Below is a small trained network, with its code and all its weights. Each question gives an input and a target symbol and asks what happens when units are switched off, that is, made to give their printed mean instead of their output.

import numpy as np


def w(rows, s, z=0):
    codes = np.array(rows[::2]) - 128.0
    scale = np.full(codes.shape[1], s)
    scale[-1] = z or s
    return codes * scale


def norm(h):
    return h / np.sqrt((h * h).mean(-1, keepdims=True) + 1e-5)


def f(y):
    return y / 2 * (1 + np.tanh(0.7978845608 * (y + 0.044715 * y**3)))


def softmax(a):
    e = np.exp(a - a.max(-1, keepdims=True))
    return e / e.sum(-1, keepdims=True)


def log_softmax(a):
    a = a - a.max(-1, keepdims=True)
    return a - np.log(np.exp(a).sum(-1, keepdims=True))


def net(x, mask):
    ids = ['ΓΘΨΩαδζλμπτφ'.index(c) for c in x.split()]
    T = len(ids)
    res = E[ids] + P[:T]
    q, k, v = (norm(res) @ M[0].T for M in (Q, K, V))
    z = softmax(np.where(np.tri(T) > 0, q @ k.T / 4**0.5, -1e9)) @ v
    res = res + np.where(mask[0], z, O[0][:, -1]) @ O[0][:, :-1]
    y = f(norm(res) @ A[0][:, :-1].T + A[0][:, -1])
    res = res + np.where(mask[1:9], y, B[0][:, -1]) @ B[0][:, :-1]
    return log_softmax(norm(res)[-1] @ U[:, :-1].T + U[:, -1])


Q, K, V, O, A, B = {}, {}, {}, {}, {}, {}
E = w([
[81,158,97,111,71],'Γ',
[160,126,142,166,106],'Θ',
[106,110,151,169,88],'Ψ',
[198,90,39,101,168],'Ω',
[189,6,126,148,131],'α',
[136,141,162,166,105],'δ',
[94,160,165,177,105],'ζ',
[92,10,70,85,122],'λ',
[118,181,100,131,83],'μ',
[105,217,133,146,90],'π',
[53,144,126,138,70],'τ',
[108,165,136,146,78],'φ',
],0.012)
P = w([
[141,122,141,89,152],'0',
[148,168,90,128,5],'1',
[133,126,129,116,151],'2',
[65,155,92,187,163],'3',
[149,157,81,123,17],'4',
[135,123,128,116,153],'5',
[63,147,83,183,168],'6',
[153,149,81,127,27],'7',
[136,123,128,115,152],'8',
],0.018)
Q[0] = w([
[81,143,144,209,253],'head 0',
[109,98,230,88,97],'head 0',
[216,108,132,167,75],'head 0',
[97,77,52,203,85],'head 0',
],0.015)
K[0] = w([
[137,159,255,77,167],'head 0',
[70,109,145,242,77],'head 0',
[184,69,98,178,135],'head 0',
[118,41,121,64,147],'head 0',
],0.015)
V[0] = w([
[101,46,198,187,7],'head 0',
[131,19,254,168,126],'head 0',
[215,222,205,209,147],'head 0',
[5,180,216,148,87],'head 0',
],0.0071)
O[0] = w([
[86,131,218,156,53,254],'head 0',
[86,11,198,249,110,190],'head 0',
[209,181,100,254,142,85],'head 0',
[92,219,251,172,157,209],'head 0',
],0.0086,0.0042)
A[0] = w([
[128,83,100,175,68,15],'neuron 0',
[79,178,133,91,211,47],'neuron 1',
[60,178,69,170,98,110],'neuron 2',
[52,159,128,159,205,116],'neuron 3',
[250,149,213,126,81,7],'neuron 4',
[130,186,74,77,95,129],'neuron 5',
[150,146,43,145,84,90],'neuron 6',
[160,186,165,81,114,2],'neuron 7',
],0.018,0.0078)
B[0] = w([
[176,153,80,159,23,171],'neuron 0',
[140,103,103,164,2,174],'neuron 1',
[217,57,164,140,158,225],'neuron 2',
[121,180,141,36,132,216],'neuron 3',
[110,50,52,39,244,157],'neuron 4',
[46,84,119,165,162,253],'neuron 5',
[142,241,126,119,104,204],'neuron 6',
[231,134,199,97,120,148],'neuron 7',
],0.014,0.0076)
U = w([
[28,87,103,87,65,2],'Γ',
[188,159,97,181,59,101],'Θ',
[88,78,207,172,118,115],'Ψ',
[146,101,70,100,207,254],'Ω',
[192,10,126,115,91,68],'α',
[189,52,141,170,225,190],'δ',
[129,183,171,141,231,213],'ζ',
[106,37,131,57,199,177],'λ',
[68,204,67,130,141,185],'μ',
[164,247,141,128,132,81],'π',
[99,205,190,50,73,36],'τ',
[194,123,170,42,160,187],'φ',
],0.016,0.0059)

Each question gives the input, a string of symbols that net reads in full, and the target symbol t.
The units are the heads (4 rows each of Q, K, V and O) and the neurons (one row each of A and B). Each row of codes is followed by its name. A weight is (code - 128) times the scale printed after its matrix; where a second scale follows, it is the last column's (O, A, B and U).
mask holds one flag per unit, heads first, then neurons. A switched-off unit (its flag False) gives its mean, the last column of its rows in O or B, instead of its output. The means were averaged over made-up inputs and are rounded, as every weight is.
A unit's drop is (log p(t) with every unit on - log p(t) with that unit switched off) / (log p(t) with every unit on - log p(t) with every unit switched off).
The circuit of an input: a set's keep is (log p(t) with only the set's units on - log p(t) with every unit switched off) / (log p(t) with every unit on - log p(t) with every unit switched off). Starting from all 9 units, units are removed one at a time, each time the one whose removal leaves the highest keep (on an exact tie, the one counted first), for as long as the keep stays at least 0.8.
units of the circuit, in order: the units of the circuit, biggest drop first
unit that matters most: the unit with the biggest drop
k most important neurons: the k neurons with the biggest drops, biggest first
drop when u is switched off: that unit's drop, to one decimal
input τ Ψ Ψ Ψ τ μ δ Γ Γ, target Γ: units of the circuit, in order -> (head 0; neuron 5; neuron 1)
input π τ Ψ Θ π, target ζ: unit that matters most -> head 0
input τ φ Ψ Θ, target τ: 2 most important neurons -> (neuron 3; neuron 1)
input λ μ ζ Ψ Ψ τ ζ Γ φ, target φ: units of the circuit, in order -> (head 0; neuron 7; neuron 4)
input Θ Ψ Ψ Ψ, target Θ: units of the circuit, in order -> (head 0; neuron 0)
input α τ Ω μ δ Ω τ Θ, target μ: units of the circuit, in order -> (head 0; neuron 6; neuron 5)
input ζ Ψ Θ τ Γ μ λ, target ζ: units of the circuit, in order -> (head 0; neuron 3)
input μ Ψ π ζ, target μ: 2 most important neurons -> (neuron 5; neuron 1)
input Ψ ζ τ ζ τ, target Ψ: 2 most important neurons -> (neuron 5; neuron 2)
input Θ τ π π Ψ φ τ μ, target π: 2 most important neurons -> (neuron 6; neuron 7)
input π λ Θ Γ, target π: 3 most important neurons -> (neuron 3; neuron 2; neuron 1)
input τ μ Ψ τ, target τ: 3 most important neurons -> (neuron 3; neuron 1; neuron 5)
input α Θ π α λ Ψ Ψ ζ Γ, target Γ: 3 most important neurons -> (neuron 1; neuron 5; neuron 2)
input α π φ τ, target α: units of the circuit, in order -> (head 0; neuron 2)
input λ τ τ τ ζ Ω Ψ Γ, target μ: 2 most important neurons -> (neuron 6; neuron 5)
input τ φ Θ ζ, target τ: units of the circuit, in order -> (neuron 3)
input Ψ π λ Ψ Ψ Ψ Ψ φ ζ, target ζ: units of the circuit, in order -> (head 0; neuron 1)
input φ Θ τ μ τ φ, target φ: 2 most important neurons -> (neuron 7; neuron 6)
input Ψ Θ Ψ Ψ Ψ Θ δ Ω, target μ: units of the circuit, in order -> (neuron 6; head 0; neuron 5)
input Ψ π μ Θ φ ζ ζ ζ δ, target δ: 2 most important neurons -> (neuron 6; neuron 4)
input μ ζ Θ Ψ Θ Ψ Θ, target μ: units of the circuit, in order -> (head 0; neuron 5; neuron 6)
input Ψ ζ Ω λ Ω τ τ, target Ψ: units of the circuit, in order -> (head 0)
input Ψ Ψ Ψ φ Ψ Ψ λ δ, target Γ: units of the circuit, in order -> (head 0; neuron 5)
input δ λ τ μ Ψ ζ λ Ψ, target Γ: units of the circuit, in order -> (head 0; neuron 5)
input Γ α Γ λ Γ Ψ π, target Γ: units of the circuit, in order -> (head 0; neuron 1; neuron 5)
input π Ψ τ π Ψ, target α: 3 most important neurons -> (neuron 2; neuron 4; neuron 3)
input τ τ Θ δ μ Γ ζ ζ, target δ: unit that matters most -> neuron 2
input Ψ τ Ψ Ψ φ μ, target μ: drop when neuron 5 is switched off -> 0.3
